Here is a tiny trained network, its code and every weight. The questions are about switching its units off for an input and a target symbol, where a switched-off unit gives its printed mean instead of its output.

import numpy as np


def w(rows, s, z=0):
    codes = np.array(rows[::2]) - 128.0
    scale = np.full(codes.shape[1], s)
    scale[-1] = z or s
    return codes * scale


def norm(h):
    return h / np.sqrt((h * h).mean(-1, keepdims=True) + 1e-5)


def f(y):
    return np.maximum(y, 0)


def softmax(a):
    e = np.exp(a - a.max(-1, keepdims=True))
    return e / e.sum(-1, keepdims=True)


def log_softmax(a):
    a = a - a.max(-1, keepdims=True)
    return a - np.log(np.exp(a).sum(-1, keepdims=True))


def net(x, mask):
    ids = ['αβγδεζθμσψω'.index(c) for c in x.split()]
    T = len(ids)
    res = E[ids] + P[:T]
    r = norm(res)
    for j in range(2):
        rows = slice(2 * j, 2 * j + 2)
        q, k, v = (r @ M[0][rows].T for M in (Q, K, V))
        z = softmax(np.where(np.tri(T) > 0, q @ k.T / 2**0.5, -1e9)) @ v
        o = O[0][rows]
        res = res + np.where(mask[j], z, o[:, -1]) @ o[:, :-1]
    y = f(norm(res) @ A[0][:, :-1].T + A[0][:, -1])
    res = res + np.where(mask[2:10], y, B[0][:, -1]) @ B[0][:, :-1]
    return log_softmax(norm(res)[-1] @ U[:, :-1].T + U[:, -1])


Q, K, V, O, A, B = {}, {}, {}, {}, {}, {}
E = w([
[149,128,112,134],'α',
[110,148,107,101],'β',
[143,113,143,145],'γ',
[123,145,110,97],'δ',
[135,84,107,115],'ε',
[71,129,140,184],'ζ',
[57,56,33,176],'θ',
[138,88,95,106],'μ',
[95,228,50,86],'σ',
[209,56,134,1],'ψ',
[72,100,74,109],'ω',
],0.025)
P = w([
[157,213,94,162],'0',
[176,136,93,88],'1',
[165,108,108,68],'2',
[165,62,186,68],'3',
[142,55,206,54],'4',
[132,30,251,57],'5',
[126,16,254,33],'6',
[124,30,233,29],'7',
],0.0063)
Q[0] = w([
[143,124,109,183],'H1',
[99,106,109,94],'H1',
[123,7,117,26],'H2',
[99,128,71,176],'H2',
],0.017)
K[0] = w([
[145,174,141,103],'H1',
[144,70,119,129],'H1',
[84,9,129,76],'H2',
[149,90,100,124],'H2',
],0.013)
V[0] = w([
[109,133,2,215],'H1',
[113,142,172,206],'H1',
[75,138,245,66],'H2',
[52,55,28,234],'H2',
],0.0081)
O[0] = w([
[139,159,135,224,186],'H1',
[38,194,115,192,2],'H1',
[159,195,69,167,76],'H2',
[2,129,254,59,157],'H2',
],0.0071,0.0052)
A[0] = w([
[144,23,135,101,254],'N1',
[40,127,42,147,192],'N2',
[170,160,189,89,209],'N3',
[52,93,3,53,176],'N4',
[13,88,126,176,113],'N5',
[209,167,13,140,192],'N6',
[118,135,158,209,181],'N7',
[95,176,150,178,127],'N8',
],0.011,0.0034)
B[0] = w([
[126,210,55,132,246],'N1',
[169,164,227,49,156],'N2',
[93,63,81,89,173],'N3',
[159,93,108,126,210],'N4',
[153,159,101,111,165],'N5',
[134,81,244,185,185],'N6',
[92,172,77,114,138],'N7',
[123,99,105,178,135],'N8',
],0.011,0.013)
U = w([
[73,101,107,189,116],'α',
[106,113,164,149,75],'β',
[107,141,136,169,61],'γ',
[124,62,136,191,251],'δ',
[108,122,136,149,1],'ε',
[100,157,151,170,225],'ζ',
[9,75,160,130,140],'θ',
[108,119,81,141,96],'μ',
[146,180,179,117,188],'σ',
[162,119,145,116,105],'ψ',
[98,165,148,85,93],'ω',
],0.015,0.004)

Each question gives the input, a string of symbols that net reads in full, and the target symbol t.
The units are the heads (2 rows each of Q, K, V and O) and the neurons (one row each of A and B). Each row of codes is followed by its name. A weight is (code - 128) times the scale printed after its matrix; where a second scale follows, it is the last column's (O, A, B and U).
mask holds one flag per unit, heads first, then neurons. A switched-off unit (its flag False) gives its mean, the last column of its rows in O or B, instead of its output. The means were averaged over made-up inputs and are rounded, as every weight is.
A unit's drop is (log p(t) with every unit on - log p(t) with that unit switched off) / (log p(t) with every unit on - log p(t) with every unit switched off).
The circuit of an input: a set's keep is (log p(t) with only the set's units on - log p(t) with every unit switched off) / (log p(t) with every unit on - log p(t) with every unit switched off). Starting from all 10 units, units are removed one at a time, each time the one whose removal leaves the highest keep (on an exact tie, the one counted first), for as long as the keep stays at least 0.8.
circuit, biggest first: the units of the circuit, biggest drop first
most important unit: the unit with the biggest drop
top k neurons: the k neurons with the biggest drops, biggest first
which heads matter: for each layer, one digit per head in row order, 1 if its drop is at least 0.15 and else 0, layers parted by /
drop of u: that unit's drop, to one decimal
input α δ θ β, target θ: circuit, biggest first	N1, H1, H2
input δ β δ α, target δ: most important unit	H2
input ω ω δ ζ θ γ, target θ: circuit, biggest first	H2, N3
input δ δ θ δ, target θ: circuit, biggest first	H2, N3
input δ μ θ ε, target μ: top 3 neurons	N1, N2, N6
input θ γ δ δ, target δ: which heads matter	01
input α δ δ δ δ θ β, target θ: which heads matter	11
input θ δ θ ε ε γ, target μ: which heads matter	00
input δ β ψ α β ψ σ, target ψ: which heads matter	11
input δ σ θ μ α, target μ: top 3 neurons	N2, N3, N1
input ζ σ θ α δ θ γ, target θ: top 3 neurons	N3, N2, N4
input θ α δ δ δ θ μ α, target μ: top 2 neurons	N2, N3
input ω δ θ ω, target ω: drop of N3	0.1
input ψ ψ ζ α δ θ θ α, target θ: drop of H2	0.7
input ζ α δ θ ζ θ δ, target θ: top neuron	N1
input μ δ ζ θ θ, target θ: drop of N5	-0.2
input β ζ δ β α, target δ: drop of N6	0.5
input μ ω β θ α μ, target μ: top 3 neurons	N1, N2, N6
